Stage of each row
[-66,-2,64,-9,-50,128,-334,9,160,-28,121,62,-78,15,-100,25,47,63,71,92,-50,95,61,-17,88,-89,-68,-187,-157,-179,102,45,108,83,124,-102,64,175,53,141,-113,106,20,-44,-2,-111,81,-113,-137,129,113,-119]
35
[2,-7,130,-20,-34,-10,209,-4,12,65,27,-36,-81,-28,40,-12,65,-54,-67,141,39,-71,-15,-108,-145,55,109,-2,6,-14,-167,-196,98,20,-151,-92,-94,49,-54,9,37,-48,-66,8,118,45,-114,-276,-234,0,-47,-47]
30
[-49,134,95,-141,-113,138,134,30,169,-137,141,6,-137,108,-196,-26,-36,2,46,126,84,153,-101,38,13,-93,-109,-33,-7,-168,-17,31,-105,-41,-64,-41,86,56,93,-33,-90,84,-169,-47,-113,11,2,-53,80,42,-41,-78]
28
[57,-72,50,138,-4,-16,28,-99,-115,31,15,45,32,-85,173,-33,-108,110,32,59,-186,-108,63,-186,-16,125,-110,8,198,83,6,-52,35,-64,-40,-157,-68,-176,35,-65,28,-235,-60,-61,117,3,8,-183,-264,-35,-102,-5]
24
[76,-240,84,285,-3,33,-531,47,-267,55,-22,79,-30,-86,90,-94,61,-91,47,-94,-253,-116,96,-76,-37,-18,-51,-233,18,87,147,273,145,21,426,-263,-74,60,190,-84,56,-29,-63,20,-238,-50,29,67,-125,232,16,43]
16
[57,-61,35,68,-47,48,-26,37,-27,-17,-10,-15,-53,-22,54,-57,-16,67,-34,85,-50,-21,2,-62,60,2,-81,-13,59,-54,0,25,26,1,109,-110,-29,-48,30,-34,-50,-88,-92,-18,49,-10,83,-70,-155,70,-71,9]
1
[-205,83,76,-192,13,51,-40,-61,319,-40,169,14,-28,51,-41,146,-77,-12,10,140,109,130,-58,-14,-21,-99,68,59,-251,-106,-13,-49,158,23,-109,132,25,102,-9,130,-40,68,-10,14,-94,-84,29,-135,-77,-11,11,-100]
29
[-216,-194,-64,144,30,-24,-191,-35,24,24,80,15,106,-47,144,8,47,-37,128,-121,-81,51,101,9,44,-145,-45,-258,-114,63,68,222,61,-40,-73,-167,14,-19,-167,129,172,218,108,70,36,-62,165,-183,-162,-32,-12,29]
31
[18,68,-8,-58,-80,-109,-18,81,183,-16,-97,-2,5,73,72,-10,-136,164,13,-17,65,-8,-108,91,-23,-50,31,110,37,20,-39,11,98,56,49,204,-24,-222,93,-20,-70,-246,-302,-86,26,-43,-20,64,22,11,-102,10]
9
[165,56,12,176,116,-303,-130,127,188,78,-16,-1,-162,-79,97,30,-183,246,-66,16,95,-90,3,-1,-52,17,-151,94,121,-23,-58,-100,110,-289,190,59,-108,-187,86,-169,-96,-200,-183,-146,5,45,123,163,-37,177,-90,80]
5
[-150,34,-2,-101,-52,23,-18,48,255,-1,72,51,-29,-50,132,133,-92,66,100,-46,46,142,-141,74,-61,-104,20,-17,-155,-15,3,15,41,-7,-90,146,33,-35,-20,121,79,20,-64,17,-63,6,8,53,-37,6,-5,-93]
2
[136,95,14,69,-35,-148,-173,187,145,-21,-56,-24,-131,-33,75,-86,-58,113,-4,-7,-31,-6,67,118,85,119,-73,10,102,-41,100,3,142,-13,212,48,-56,-137,181,-39,-146,-134,-151,-144,94,-52,-89,189,10,128,-12,-56]
6
[-152,-41,0,-36,8,5,103,-37,77,-62,88,-19,3,68,86,29,-136,3,52,42,30,92,-2,-39,-34,-73,-47,45,35,14,-31,63,63,-72,-137,-19,-6,-150,-39,-4,65,-9,-37,36,-40,17,133,-106,-9,-104,-142,76]
4
[4,-80,100,-74,-58,123,85,-46,113,-21,107,51,-137,16,25,158,-28,-16,-57,11,-27,140,-174,-71,-82,-137,7,-97,-77,-84,-93,-59,-80,5,-30,-69,-44,59,-133,138,24,1,-82,33,94,78,126,-151,-168,103,99,-26]
10
[66,-21,-85,229,-7,-218,-172,-21,292,141,59,151,77,-129,215,94,-128,368,85,-220,-73,-29,58,51,-54,-41,-122,-121,48,91,-49,-126,13,-175,83,203,-36,-283,-236,79,22,-171,-216,-173,178,165,145,165,-75,203,7,-34]
28
[-150,-42,-55,134,128,-143,-110,89,116,39,62,-17,63,-86,161,35,-78,79,108,-62,88,-21,105,0,-44,-121,-143,-41,5,52,-15,94,83,-207,4,-8,15,-185,-91,-51,180,46,34,28,-65,96,240,42,-37,3,-154,107]
4
[84,61,196,-40,92,-26,-292,104,28,77,33,-79,-138,-60,-102,-31,150,-82,-40,250,-28,-146,112,-143,-73,23,58,-71,-28,-179,17,-108,248,154,194,-177,-44,215,160,31,-49,-69,41,-31,65,-70,-61,-285,-352,126,135,-126]
35
[-244,25,-37,-2,-129,75,86,-13,162,-148,88,-73,40,185,-82,-69,23,-102,66,-29,94,217,103,170,136,-76,3,-166,-64,-65,83,163,98,62,-216,-27,6,-38,-159,196,-56,332,-4,5,76,-114,14,-85,165,-70,-114,-36]
36
[85,-36,123,-99,3,37,-168,80,47,-39,64,-16,-190,-41,4,73,-30,-13,-23,116,-84,48,1,-84,-108,-2,-45,-25,103,-87,41,17,67,81,209,-49,-55,3,228,45,9,-136,-29,-12,13,42,77,-11,-116,118,115,-56]
2
[12,2,206,70,8,26,12,-5,-18,64,92,-7,-44,-76,43,12,116,-111,-27,145,-72,-127,132,-153,-133,94,66,-91,-7,14,-57,-158,149,56,14,-116,-90,66,3,20,59,-12,-21,-7,38,61,-132,-172,-192,126,-33,-95]
35
[244,29,148,-35,-33,-35,-205,73,4,175,22,-12,-110,-66,-31,-207,181,-23,-106,195,-162,-205,136,-112,-57,180,160,20,28,-139,-107,-295,282,225,304,-82,-31,149,30,-21,-159,-268,-148,-65,110,96,-161,-240,-405,188,140,-132]
31
[-144,9,90,-149,23,38,-147,16,200,-52,152,54,-58,9,34,74,-65,-36,45,103,-12,70,20,-36,-5,-35,-5,44,-178,-22,17,35,133,-3,66,38,64,30,171,-10,2,-17,-19,30,-167,-35,43,-38,-40,15,-3,-13]
21
[114,-85,101,-58,-122,53,-14,16,-16,57,-57,61,-112,-118,104,37,8,95,-56,80,-87,-59,-116,-101,-127,79,52,0,32,14,-85,-113,27,108,70,-16,-78,20,172,42,4,-245,-127,-20,105,7,-84,-111,-280,82,68,-101]
25
[36,139,141,-85,-1,159,20,45,120,-67,72,-27,-96,9,-104,57,-14,78,-37,248,75,17,-12,-131,31,-38,-107,47,8,-218,-15,-148,30,39,50,-57,9,59,18,25,-99,-103,-35,-59,103,20,85,-137,-194,84,-11,-90]
6
[-242,-239,54,-78,70,136,-360,-53,-10,-67,150,44,-131,84,2,87,-67,-125,29,133,-25,157,13,-131,-7,-168,5,-57,-239,-79,54,223,228,-8,81,-229,14,212,168,32,18,138,184,147,-254,-175,246,-228,-133,-56,43,126]
8
[-223,-194,30,5,-158,207,-66,-52,-82,-5,22,78,62,-69,77,26,26,-39,81,7,-4,33,-69,-42,-85,-82,15,-114,-155,88,-19,187,27,58,-44,-53,31,68,113,74,152,123,-8,152,-264,-45,50,-47,-53,9,-136,-26]
36
[99,128,25,49,-135,-217,-97,196,210,-27,-98,-38,-102,173,-81,-144,69,61,85,-136,17,32,-24,278,-31,-85,97,-203,71,-29,32,77,74,118,46,80,-57,-108,49,19,-118,-24,-392,-223,174,-98,-267,49,150,109,61,-82]
29
[-48,-89,1,12,-14,-37,-126,45,182,-8,64,17,-6,-12,64,72,-15,1,-49,-92,36,67,14,65,-7,-107,-18,-67,-94,17,-31,78,51,-27,167,96,-27,-82,-77,90,35,36,-93,33,-12,85,193,100,12,158,2,45]
18
[143,-235,27,87,-122,-13,71,1,-57,54,68,75,-165,-176,154,55,-4,8,-51,-171,-155,69,-66,-16,-216,41,-80,-191,203,107,-98,17,-170,-101,102,-79,-116,-107,-2,79,164,-29,-96,38,64,265,115,101,-75,200,95,-16]
27
[-52,192,132,0,-39,-25,-122,34,146,-83,52,6,-4,-11,-7,51,-94,-27,136,16,-56,15,-44,68,-44,16,-33,-44,12,31,203,140,63,29,20,108,-25,-70,261,2,0,-17,-189,-120,-193,-141,-257,150,113,82,-66,-208]
31
[126,67,156,-1,91,-100,16,-25,17,125,97,-25,-73,-170,74,38,-52,1,-17,141,-104,-161,31,-202,-200,116,-46,48,195,-20,-67,-201,79,-44,40,-69,-63,-70,62,-23,82,-218,-49,-17,10,152,-4,-168,-304,90,-1,-109]
37
[64,-6,134,41,13,125,-133,8,-93,54,95,23,-132,-114,-59,-34,62,-1,33,174,-83,-50,28,-193,-79,26,-98,-113,67,-155,-4,-92,47,-13,59,-290,-4,185,65,-12,11,-34,68,-12,5,39,21,-254,-348,81,75,-108]
28
[-83,-35,92,1,16,-101,-106,129,104,16,-1,-17,-113,115,-9,29,37,-74,24,-21,121,22,1,44,-182,-150,120,-115,-74,2,-100,24,187,14,2,-33,-74,12,26,-2,61,35,-117,-5,-8,-5,-14,-92,33,41,-4,92]
15
[-122,-205,107,-131,-162,236,-223,-28,-5,-88,67,74,-193,-16,-16,123,28,-82,12,83,-92,189,-89,-43,-50,-45,32,-191,-159,-52,89,180,56,164,45,-145,-27,228,306,213,4,143,93,98,-90,-181,19,-106,-94,56,143,-106]
37
[-206,-179,-147,-230,-145,-114,83,89,205,22,13,-15,-87,-85,224,23,-56,-32,46,-166,52,218,-66,201,-128,33,105,-33,-25,113,-83,116,85,42,-183,146,8,-137,104,222,175,105,58,160,36,53,71,22,26,-152,36,1]
33
[34,-198,-9,-4,44,-210,-416,219,20,-7,-47,-58,-233,-86,138,-21,-48,-66,-53,-34,-36,37,93,92,-78,63,1,-13,58,61,100,249,254,-11,369,-11,-117,-58,438,-29,31,-33,40,50,-139,-71,93,220,47,104,70,90]
3
[-17,8,12,-19,-273,130,323,-96,7,-41,3,59,-24,-16,106,-76,-101,49,27,-10,-100,91,-175,45,51,140,-11,3,57,43,-16,-19,-90,19,-237,-16,0,-97,19,64,-73,-21,-200,-5,-3,-51,-188,-49,-42,-46,-156,-140]
38
[56,-52,180,-18,-22,48,288,25,-76,18,32,-48,-137,-25,59,50,41,-88,-67,136,2,-49,-80,-164,-222,-15,45,-23,117,0,-175,-134,-37,2,-94,-143,-112,-19,-15,-38,128,-93,-106,37,86,140,-29,-214,-175,41,-60,8]
0
[129,48,39,112,-26,-121,-141,180,178,44,-57,-14,-78,-41,23,39,67,97,-18,-127,52,-9,8,110,-54,-81,-29,-188,53,-52,-17,-48,26,19,168,48,-88,-87,-102,111,0,-44,-165,-116,254,91,31,96,-59,232,93,-54]
17
[-208,-208,55,15,5,43,78,12,41,42,35,41,4,-74,205,224,29,-53,37,-89,81,56,-85,-72,-234,-199,64,-163,-143,123,-153,32,-5,-38,-166,-39,-75,-29,-148,140,316,96,57,142,57,108,159,-133,-131,-2,-29,80]
10
[6,-215,11,114,47,-111,50,-35,-64,84,-52,-33,7,-50,133,5,-66,-15,-181,11,83,-127,-112,-96,-60,-85,19,95,-54,93,-185,59,52,-159,98,-58,-112,-73,-68,-116,61,-81,-136,118,-123,30,224,-114,-191,73,-177,191]
18
[-89,-73,136,-103,-49,274,172,-75,12,44,103,-5,25,-157,114,151,87,-162,-128,122,16,22,-104,-163,-88,-8,108,32,-199,-50,-114,-160,40,113,-34,1,-59,161,-229,203,137,39,93,180,0,152,60,-157,-344,99,-8,-132]
7
[-51,-56,137,-43,-70,152,-27,0,-48,27,25,6,-41,-92,13,23,88,-29,-13,183,-8,-60,25,-150,-99,42,34,-51,-43,-37,-49,-71,105,118,-3,-106,-32,120,122,67,55,-32,36,54,5,-12,-35,-199,-245,41,-21,-100]
33
[-10,-19,21,-2,-34,-13,17,0,181,27,125,11,-3,-8,5,-22,43,56,-13,23,-10,18,90,-7,10,-40,-42,-81,-17,-60,-91,-85,19,-10,38,7,30,-56,-163,70,-10,13,-94,-17,109,134,139,-101,-107,108,0,-19]
32
[-84,40,-74,-22,-174,-87,-265,144,233,25,-25,60,6,15,87,-102,25,103,171,-159,-42,98,105,248,-20,52,99,-144,-33,35,85,47,238,172,43,192,24,-101,89,159,-37,-9,-140,-104,65,-41,-189,157,100,29,52,-135]
30
[-26,101,75,40,-46,223,163,-161,84,8,71,35,149,-90,13,44,-50,157,-80,220,40,-81,-54,-195,153,23,-103,131,-115,-120,-54,-213,-11,-26,-71,11,17,31,-236,43,-108,-116,-62,-27,69,2,81,-199,-358,66,-168,-139]
25
[-83,22,63,-36,-62,51,61,14,63,18,33,-6,75,-4,26,-70,68,38,62,115,-2,-80,77,-63,-8,-10,5,-33,-18,-14,-76,-62,64,94,-69,-33,61,-54,-21,11,42,-60,-92,2,64,28,-7,-214,-163,-23,-106,-45]
34
[-7,-149,-9,334,106,-228,-417,125,-9,16,-15,-10,-5,27,-26,-59,-1,88,25,-91,95,-111,227,39,-81,-162,-153,-177,85,79,16,245,154,-209,328,-64,-100,-142,86,-161,55,54,-123,-75,-152,24,250,179,156,219,-130,207]
25
[-118,-122,58,141,-92,69,-180,111,-63,-19,-2,81,69,-33,106,-44,135,-21,182,-117,-91,-37,126,30,-78,-86,-31,-278,-34,141,36,181,15,62,79,-97,25,-70,75,-11,197,57,-85,-4,-34,42,-47,43,31,81,-60,10]
22
[-40,-1,56,-47,-52,18,138,-78,194,-7,85,35,-58,-7,-1,130,-120,88,-87,63,120,64,-162,-34,-86,-80,-13,71,-81,-31,-124,-76,-20,-113,-63,119,-58,-18,-55,36,-27,-31,-162,-5,-70,40,94,-22,-51,93,-73,-29]
27
[-314,-167,-37,-63,24,-112,-53,68,157,-29,114,3,-81,52,136,119,-18,-158,154,-193,68,231,12,127,-202,-185,82,-229,-105,110,-27,207,108,-70,-239,-48,-33,-45,-32,154,274,277,112,108,-15,11,85,-88,98,-133,52,94]
22
[7,-35,230,37,18,-17,90,-9,-30,48,73,-30,-86,27,-51,19,93,-147,-73,155,36,-133,-1,-142,-230,-56,108,-55,-30,20,-162,-82,86,-4,11,-104,-104,81,31,-88,77,-4,-166,21,-116,62,-79,-202,-95,134,-84,11]
34
[-26,-133,12,-45,-114,11,117,30,72,5,42,37,-116,-19,47,20,15,30,-7,-46,26,91,-103,25,-122,-82,-3,-113,2,13,-144,15,-84,-44,-66,-46,-18,-21,-16,48,85,30,-111,38,49,100,84,-87,-65,41,20,22]
27
[-15,-127,-52,123,32,-284,-143,111,130,13,10,-15,-120,20,86,-77,-45,78,26,-80,4,5,84,103,27,-53,-91,-127,35,58,-20,167,61,-180,67,-101,-20,-148,121,-91,-7,65,-109,-42,20,-71,128,-17,44,38,-48,145]
34
[-139,76,135,-104,111,32,36,-48,132,-50,157,-84,-8,42,-61,48,11,-81,11,260,29,-14,103,-163,41,-52,-39,1,-64,-130,1,-50,112,23,-130,-150,32,55,-15,44,6,53,91,20,78,-80,90,-386,-237,-74,-39,-41]
35
[-127,96,-49,-139,-97,37,36,60,267,-62,44,1,18,35,15,44,-100,85,61,-49,121,163,-44,122,9,-60,-40,19,-11,-64,-6,4,50,34,-75,179,51,-140,-50,149,-5,-7,-83,-7,56,58,97,65,53,-25,-45,-54]
18
[-224,-142,50,66,-23,9,172,-94,-18,38,23,72,80,46,162,73,-103,-10,42,-15,92,-35,-117,-98,-177,-136,76,27,-133,175,-192,29,64,-135,-225,-17,-42,-95,-79,-98,170,-18,-146,96,-199,13,44,-158,-31,-87,-264,157]
18
[-131,165,26,-96,27,-50,-201,0,154,28,75,-1,29,49,-84,-76,-141,49,156,118,50,-23,-67,3,-44,-82,-12,98,-49,-101,49,71,195,-12,-20,49,111,11,163,-85,-50,-74,-150,-28,-338,-110,-37,-112,-62,-67,-113,-78]
34
[169,99,30,85,27,-277,-74,148,97,33,-44,-120,-89,-11,10,-145,13,12,-31,-10,-29,-90,132,94,-19,109,-15,-39,241,-24,37,-20,145,3,128,-8,-109,-171,68,-28,-69,-111,-165,-143,191,11,-99,0,-54,93,10,-52]
30
[-3,55,95,-12,-100,143,-318,64,65,-101,36,39,-300,43,-131,3,-2,58,66,166,-49,199,23,-2,100,83,-56,-195,-40,-249,217,10,197,87,-22,-266,-59,291,289,154,-249,111,141,-145,160,-330,-173,-164,-157,12,199,-198]
28
[-232,-214,106,176,88,-15,-168,-30,-22,51,54,43,93,-23,89,94,77,-55,5,61,101,-136,89,-133,-136,-193,53,-105,-273,146,-109,120,158,-106,41,-70,-65,68,-12,-89,192,121,-14,91,-232,-44,122,-123,-77,90,-179,143]
28
[-76,83,137,-87,20,41,40,67,84,23,31,-17,-22,-55,40,16,69,-30,30,175,48,-79,8,-102,-53,8,50,17,-107,-51,-65,-130,117,60,-86,-65,13,75,51,-10,55,-67,-2,2,63,-25,-107,-242,-262,-31,-30,-83]
23
[-72,-67,133,32,-189,354,-153,9,-95,24,-24,120,-38,-112,80,55,120,47,29,135,-52,18,80,-153,-43,145,69,-135,-122,-57,19,-188,225,231,-13,-125,-67,211,66,210,-24,-42,147,8,164,-55,-149,-127,-289,60,34,-176]
18
